Below are the code and all the weights of a small trained network. Each question names an input and a class and asks about switching units off, where a switched-off unit gives its printed mean instead of its output.

import numpy as np


def w(rows, s, z=0):
    codes = np.array(rows[::2]) - 128.0
    scale = np.full(codes.shape[1], s)
    scale[-1] = z or s
    return codes * scale


def norm(h):
    return h / np.sqrt((h * h).mean(-1, keepdims=True) + 1e-5)


def f(y):
    return y / 2 * (1 + np.tanh(0.7978845608 * (y + 0.044715 * y**3)))


def log_softmax(a):
    a = a - a.max(-1, keepdims=True)
    return a - np.log(np.exp(a).sum(-1, keepdims=True))


def net(x, mask):
    res = np.array(x, float).reshape(1, 6) / 4 @ E
    u = 0
    for l in range(4):
        y = f(norm(res) @ A[l][:, :-1].T + A[l][:, -1])
        res = res + np.where(mask[u : u + 3], y, B[l][:, -1]) @ B[l][:, :-1]
        u += 3
    return log_softmax(norm(res)[-1] @ U[:, :-1].T + U[:, -1])


A, B = {}, {}
E = w([
[6,185,131,172,105,200],'x0',
[212,184,191,141,179,70],'x1',
[125,106,80,68,135,169],'x2',
[91,97,228,124,181,153],'x3',
[117,71,138,194,199,107],'x4',
[164,145,134,115,232,204],'x5',
],0.0022)
A[0] = w([
[101,145,104,157,57,150,88],'0.n1',
[131,130,95,111,53,104,49],'0.n2',
[117,90,109,2,111,196,2],'0.n3',
],0.0069,0.0037)
B[0] = w([
[120,149,185,112,154,131,245],'0.n1',
[152,141,89,92,153,2,186],'0.n2',
[202,101,142,50,5,230,224],'0.n3',
],0.0047,0.0011)
A[1] = w([
[184,177,1,120,191,206,6],'1.n1',
[125,211,154,125,60,81,41],'1.n2',
[110,202,126,192,81,85,14],'1.n3',
],0.0049,0.0022)
B[1] = w([
[196,181,2,208,114,162,254],'1.n1',
[112,206,187,183,85,79,223],'1.n2',
[116,159,163,97,12,116,155],'1.n3',
],0.0042,0.00061)
A[2] = w([
[2,149,119,155,130,208,4],'2.n1',
[140,122,75,108,90,44,51],'2.n2',
[229,126,118,103,113,75,119],'2.n3',
],0.0056,0.0032)
B[2] = w([
[3,67,110,151,130,180,204],'2.n1',
[84,89,55,84,149,75,171],'2.n2',
[45,129,132,137,161,181,251],'2.n3',
],0.0062,0.0016)
A[3] = w([
[155,4,94,133,189,137,21],'3.n1',
[130,18,143,183,156,57,5],'3.n2',
[127,176,90,30,127,125,120],'3.n3',
],0.0044,0.0021)
B[3] = w([
[122,139,204,199,2,48,200],'3.n1',
[219,60,104,138,49,179,139],'3.n2',
[121,43,89,113,88,103,253],'3.n3',
],0.0056,0.00044)
U = w([
[103,91,25,66,99,26,148],'0',
[169,89,103,39,71,215,167],'1',
[156,144,121,145,147,108,1],'2',
[199,177,20,159,192,170,142],'3',
[202,29,163,185,86,101,119],'4',
[11,105,134,166,144,198,154],'5',
[94,228,183,125,72,60,129],'6',
[197,158,216,136,252,133,137],'7',
],0.012,0.0058)

Each question gives the input, the list of numbers given to net, and the class t.
The units are the neurons (one row each of A and B). Each row of codes is followed by its name. A weight is (code - 128) times the scale printed after its matrix; where a second scale follows, it is the last column's (A, B and U).
mask holds one flag per neuron, layer by layer. A switched-off neuron (its flag False) gives its mean, the last column of its row in B, instead of its output. The means were averaged over made-up inputs and are rounded, as every weight is.
A unit's drop is (log p(t) with every unit on - log p(t) with that unit switched off) / (log p(t) with every unit on - log p(t) with every unit switched off).
The circuit of an input: a set's keep is (log p(t) with only the set's units on - log p(t) with every unit switched off) / (log p(t) with every unit on - log p(t) with every unit switched off). Starting from all 12 units, units are removed one at a time, each time the one whose removal leaves the highest keep (on an exact tie, the one counted first), for as long as the keep stays at least 0.8.
units of the circuit, in order: the units of the circuit, biggest drop first
top k neurons: the k neurons with the biggest drops, biggest first
k most important neurons of layer l: the k neurons of layer l with the biggest drops, biggest first
drop of u: that unit's drop, to one decimal
input [2,-1,3,0,7,7], class 3: top 2 neurons	(1.n1; 0.n1)
input [-2,0,1,1,3,2], class 4: units of the circuit, in order	(3.n1)
input [1,1,-6,8,8,-3], class 4: top 2 neurons	(3.n2; 2.n3)
input [5,-2,-8,-3,5,-5], class 6: units of the circuit, in order	(1.n3; 2.n3)
input [-6,-1,-6,0,8,7], class 4: top 3 neurons	(3.n1; 3.n2; 0.n1)
input [-2,-5,3,0,7,-3], class 4: units of the circuit, in order	(3.n1; 3.n2)
input [-1,-7,-1,-7,1,5], class 3: 2 most important neurons of layer 1	(1.n1; 1.n3)
input [2,5,7,-1,-8,-6], class 0: top 4 neurons	(0.n2; 3.n3; 2.n2; 3.n1)
input [-2,-4,-5,1,-1,6], class 3: top 2 neurons	(1.n1; 0.n1)
input [1,2,-1,-2,5,1], class 4: top 2 neurons	(1.n2; 2.n3)
input [-3,-6,-4,7,8,-5], class 4: top 2 neurons	(3.n2; 2.n3)
input [3,2,1,-1,3,8], class 3: top 2 neurons	(1.n1; 0.n1)
input [-5,0,-2,0,5,4], class 4: top 4 neurons	(3.n1; 3.n2; 0.n1; 1.n2)
input [-1,0,4,-1,8,-1], class 4: top 2 neurons	(3.n1; 3.n2)
input [-7,4,-4,2,-4,-8], class 0: units of the circuit, in order	(2.n2)
input [3,-1,6,8,-6,7], class 1: top 2 neurons	(0.n3; 2.n3)
input [4,-4,-2,-8,2,4], class 3: top 2 neurons	(1.n1; 2.n3)
input [4,-1,-2,0,-2,-4], class 6: 2 most important neurons of layer 0	(0.n2; 0.n1)
input [-1,-2,-7,-1,-7,6], class 3: drop of 1.n1	0.4
input [-8,-6,-8,6,4,5], class 4: most important neuron of layer 0	(0.n1)
input [6,7,6,-1,-4,4], class 3: drop of 0.n1	0.1
